Here is a tiny trained network, its code and every weight. The questions are about switching its units off for an input and a class, where a switched-off unit gives its printed mean instead of its output.

import numpy as np


def w(rows, s, z=0):
    codes = np.array(rows[::2]) - 128.0
    scale = np.full(codes.shape[1], s)
    scale[-1] = z or s
    return codes * scale


def f(y):
    return np.maximum(y, 0)


def log_softmax(a):
    a = a - a.max(-1, keepdims=True)
    return a - np.log(np.exp(a).sum(-1, keepdims=True))


def net(x, mask):
    res = np.array(x, float).reshape(1, 8) / 4 @ E
    y = f(res @ A[0][:, :-1].T + A[0][:, -1])
    res = res + np.where(mask, y, B[0][:, -1]) @ B[0][:, :-1]
    return log_softmax(res[-1] @ U[:, :-1].T + U[:, -1])


A, B = {}, {}
E = w([
[126,116,219],'x0',
[141,190,37],'x1',
[210,159,66],'x2',
[179,4,45],'x3',
[102,79,66],'x4',
[243,142,145],'x5',
[136,20,161],'x6',
[30,156,51],'x7',
],0.003)
A[0] = w([
[144,155,248,194],'N1',
[216,108,62,108],'N2',
[180,120,185,131],'N3',
[173,153,61,140],'N4',
[132,122,99,178],'N5',
[197,126,204,118],'N6',
[122,103,121,182],'N7',
[47,227,98,176],'N8',
[153,137,111,110],'N9',
[106,88,126,220],'N10',
[78,60,110,240],'N11',
[83,67,114,249],'N12',
[95,57,142,235],'N13',
[82,197,135,201],'N14',
[147,116,60,189],'N15',
],0.013,0.002)
B[0] = w([
[4,93,115,254],'N1',
[187,112,234,202],'N2',
[70,89,154,195],'N3',
[179,154,205,189],'N4',
[155,134,141,161],'N5',
[45,78,156,215],'N6',
[147,109,118,160],'N7',
[117,255,89,250],'N8',
[137,135,159,147],'N9',
[157,99,94,182],'N10',
[190,85,68,215],'N11',
[183,90,72,211],'N12',
[164,69,70,210],'N13',
[99,201,92,217],'N14',
[190,140,171,192],'N15',
],0.038,0.0048)
U = w([
[176,84,83,92],'0',
[32,81,165,68],'1',
[146,154,150,252],'2',
[117,108,122,188],'3',
[166,90,104,190],'4',
[181,138,254,58],'5',
[72,161,108,166],'6',
[119,223,97,64],'7',
],0.0047,0.002)

Each question gives the input, the list of numbers given to net, and the class t.
The units are the neurons (one row each of A and B). Each row of codes is followed by its name. A weight is (code - 128) times the scale printed after its matrix; where a second scale follows, it is the last column's (A, B and U).
mask holds one flag per neuron, in row order. A switched-off neuron (its flag False) gives its mean, the last column of its row in B, instead of its output. The means were averaged over made-up inputs and are rounded, as every weight is.
A unit's drop is (log p(t) with every unit on - log p(t) with that unit switched off) / (log p(t) with every unit on - log p(t) with every unit switched off).
The circuit of an input: a set's keep is (log p(t) with only the set's units on - log p(t) with every unit switched off) / (log p(t) with every unit on - log p(t) with every unit switched off). Starting from the 12 units with the biggest drops (on a tie, the unit counted first), units are removed one at a time, each time the one whose removal leaves the highest keep (on an exact tie, the one counted first), for as long as the keep stays at least 0.8.
units of the circuit, in order: the units of the circuit, biggest drop first
k most important neurons: the k neurons with the biggest drops, biggest first
drop of u: that unit's drop, to one decimal
input [4,-4,7,-8,6,-4,-7,-4], class 7: units of the circuit, in order	N8
input [1,-1,-6,-7,6,8,3,3], class 1: units of the circuit, in order	N1, N8
input [6,-6,-8,7,1,1,1,-2], class 0: units of the circuit, in order	N13, N11
input [-2,-1,-3,-6,5,-5,8,-8], class 0: units of the circuit, in order	N13, N11
input [3,-4,-1,-6,0,-2,0,4], class 7: units of the circuit, in order	N8, N14
input [-1,-2,0,-8,-8,3,-7,-1], class 6: 3 most important neurons	N8, N1, N14
input [3,2,3,4,1,2,2,-3], class 5: 2 most important neurons	N2, N1
input [-2,0,3,-2,3,-7,2,2], class 0: 3 most important neurons	N11, N12, N1
input [0,-3,-1,1,1,-5,2,-4], class 0: drop of N13	0.1
input [-4,2,-7,6,8,4,-7,2], class 5: drop of N12	-0.1
input [3,-8,-1,-6,-6,-3,0,2], class 1: drop of N1	0.7
input [5,5,0,-3,6,-5,-8,-7], class 7: drop of N8	0.2
